Below is a small trained network, with its code and all its weights. Each question gives an input and a target symbol and asks what happens when units are switched off, that is, made to give their printed mean instead of their output.

import numpy as np


def w(rows, s, z=0):
    codes = np.array(rows[::2]) - 128.0
    scale = np.full(codes.shape[1], s)
    scale[-1] = z or s
    return codes * scale


def f(y):
    return y / 2 * (1 + np.tanh(0.7978845608 * (y + 0.044715 * y**3)))


def softmax(a):
    e = np.exp(a - a.max(-1, keepdims=True))
    return e / e.sum(-1, keepdims=True)


def log_softmax(a):
    a = a - a.max(-1, keepdims=True)
    return a - np.log(np.exp(a).sum(-1, keepdims=True))


def net(x, mask):
    ids = ['δζηθμτφψω'.index(c) for c in x.split()]
    T = len(ids)
    res = E[ids] + P[:T]
    q, k, v = (res @ M[0].T for M in (Q, K, V))
    z = softmax(np.where(np.tri(T) > 0, q @ k.T / 4**0.5, -1e9)) @ v
    res = res + np.where(mask[0], z, O[0][:, -1]) @ O[0][:, :-1]
    y = f(res @ A[0][:, :-1].T + A[0][:, -1])
    res = res + np.where(mask[1:9], y, B[0][:, -1]) @ B[0][:, :-1]
    return log_softmax(res[-1] @ U[:, :-1].T + U[:, -1])


Q, K, V, O, A, B = {}, {}, {}, {}, {}, {}
E = w([
[131,202,138,27,140,150,22,161,195],'δ',
[92,47,166,129,155,116,204,150,15],'ζ',
[75,47,99,113,129,6,105,68,55],'η',
[194,92,151,138,215,4,98,75,117],'θ',
[127,38,102,73,180,51,164,148,113],'μ',
[217,17,223,53,215,152,163,102,131],'τ',
[168,110,215,110,67,114,129,98,51],'φ',
[111,127,130,94,13,77,212,126,103],'ψ',
[148,167,134,56,126,92,220,27,71],'ω',
],0.011)
P = w([
[72,3,117,201,130,219,160,98,103],'0',
[4,140,179,158,187,154,161,132,113],'1',
[34,115,228,108,165,78,164,157,155],'2',
[151,120,151,110,86,189,182,105,201],'3',
[173,158,82,88,83,134,110,131,73],'4',
[103,153,169,20,130,133,118,160,196],'5',
[83,215,131,24,137,144,96,136,111],'6',
[188,162,78,7,71,152,73,94,127],'7',
],0.0058)
Q[0] = w([
[205,89,59,116,159,132,79,177,61],'head 0',
[164,173,65,137,141,140,153,83,31],'head 0',
[252,35,117,124,65,67,197,92,79],'head 0',
[139,144,205,18,165,17,155,129,13],'head 0',
],0.025)
K[0] = w([
[118,71,204,33,94,77,84,140,130],'head 0',
[116,130,136,87,157,32,60,143,160],'head 0',
[47,254,217,49,147,120,121,162,188],'head 0',
[203,171,44,40,73,176,68,124,159],'head 0',
],0.022)
V[0] = w([
[106,98,25,143,166,102,156,148,175],'head 0',
[131,169,115,75,169,153,246,144,92],'head 0',
[142,85,135,138,114,200,128,254,117],'head 0',
[53,118,113,121,16,134,137,139,121],'head 0',
],0.021)
O[0] = w([
[235,157,118,70,118,113,126,173,67,8],'head 0',
[118,115,132,11,54,160,157,47,127,154],'head 0',
[166,112,33,155,52,154,155,145,153,107],'head 0',
[149,181,66,141,220,179,181,73,111,154],'head 0',
],0.013,0.016)
A[0] = w([
[167,88,123,159,109,89,224,17,89,4],'neuron 0',
[183,155,49,221,90,122,149,244,154,42],'neuron 1',
[96,185,101,186,162,142,75,216,177,88],'neuron 2',
[230,155,118,8,103,64,94,195,99,136],'neuron 3',
[180,136,139,45,42,66,123,183,164,89],'neuron 4',
[71,184,31,79,38,244,119,222,124,136],'neuron 5',
[121,2,198,169,108,64,216,86,92,164],'neuron 6',
[124,242,81,82,145,229,82,126,157,209],'neuron 7',
],0.0088,0.0033)
B[0] = w([
[78,105,190,119,90,123,158,229,142,193],'neuron 0',
[131,101,174,151,170,42,251,135,157,135],'neuron 1',
[125,130,170,47,80,150,118,88,136,150],'neuron 2',
[57,227,26,122,68,138,179,194,157,145],'neuron 3',
[174,65,134,121,184,119,175,80,89,158],'neuron 4',
[111,52,143,126,194,165,47,144,106,146],'neuron 5',
[215,189,73,143,105,143,82,121,125,254],'neuron 6',
[198,112,132,203,118,39,127,121,136,155],'neuron 7',
],0.011,0.021)
U = w([
[200,76,178,137,92,55,243,100,113,93],'δ',
[250,94,84,107,56,110,128,30,66,87],'ζ',
[225,171,147,118,72,70,81,165,104,114],'η',
[177,143,181,27,62,129,138,94,92,90],'θ',
[191,142,81,84,69,122,179,102,75,48],'μ',
[169,72,148,81,93,139,115,165,89,102],'τ',
[151,161,93,152,69,172,109,56,173,235],'φ',
[213,146,128,116,190,117,148,40,4,114],'ψ',
[190,126,128,92,96,101,152,81,108,1],'ω',
],0.0031,0.0042)

Each question gives the input, a string of symbols that net reads in full, and the target symbol t.
The units are the heads (4 rows each of Q, K, V and O) and the neurons (one row each of A and B). Each row of codes is followed by its name. A weight is (code - 128) times the scale printed after its matrix; where a second scale follows, it is the last column's (O, A, B and U).
mask holds one flag per unit, heads first, then neurons. A switched-off unit (its flag False) gives its mean, the last column of its rows in O or B, instead of its output. The means were averaged over made-up inputs and are rounded, as every weight is.
A unit's drop is (log p(t) with every unit on - log p(t) with that unit switched off) / (log p(t) with every unit on - log p(t) with every unit switched off).
The circuit of an input: a set's keep is (log p(t) with only the set's units on - log p(t) with every unit switched off) / (log p(t) with every unit on - log p(t) with every unit switched off). Starting from all 9 units, units are removed one at a time, each time the one whose removal leaves the highest keep (on an exact tie, the one counted first), for as long as the keep stays at least 0.8.
units of the circuit, in order: the units of the circuit, biggest drop first
top k neurons: the k neurons with the biggest drops, biggest first
drop when u is switched off: that unit's drop, to one decimal
input φ φ φ ζ φ ψ τ η, target δ: units of the circuit, in order -> head 0; neuron 0; neuron 7; neuron 6
input ζ ω φ φ δ, target ζ: units of the circuit, in order -> head 0
input φ ζ τ ζ, target ζ: units of the circuit, in order -> head 0; neuron 6; neuron 4
input ζ ψ η τ ψ τ δ, target ζ: top 3 neurons -> neuron 7; neuron 4; neuron 0
input η η φ ψ η ζ, target δ: units of the circuit, in order -> head 0; neuron 7; neuron 0; neuron 6
input δ φ φ τ, target δ: units of the circuit, in order -> head 0; neuron 1
input φ η ψ ψ φ, target δ: top 3 neurons -> neuron 7; neuron 0; neuron 6
input ζ φ ζ, target φ: units of the circuit, in order -> head 0; neuron 6
input τ ψ η θ, target δ: top 3 neurons -> neuron 0; neuron 7; neuron 6
input θ η μ, target μ: units of the circuit, in order -> neuron 3; head 0
input ζ θ η, target η: top 2 neurons -> neuron 6; neuron 3
input η η τ η μ, target ζ: units of the circuit, in order -> head 0; neuron 4; neuron 6
input φ φ ζ η η ζ θ ψ, target δ: units of the circuit, in order -> head 0; neuron 7; neuron 0; neuron 6
input δ ζ τ φ, target δ: units of the circuit, in order -> head 0; neuron 1
input δ φ η, target δ: top 2 neurons -> neuron 1; neuron 6
input ζ φ φ ζ ψ, target δ: top 2 neurons -> neuron 7; neuron 0
input τ δ θ ζ ζ δ ζ δ, target τ: drop when neuron 5 is switched off -> 0.8
input η φ ψ μ, target δ: drop when head 0 is switched off -> 1.3
input φ μ ψ η ζ μ, target μ: drop when neuron 3 is switched off -> 1.0
input η ω φ τ, target θ: drop when neuron 3 is switched off -> 0.0
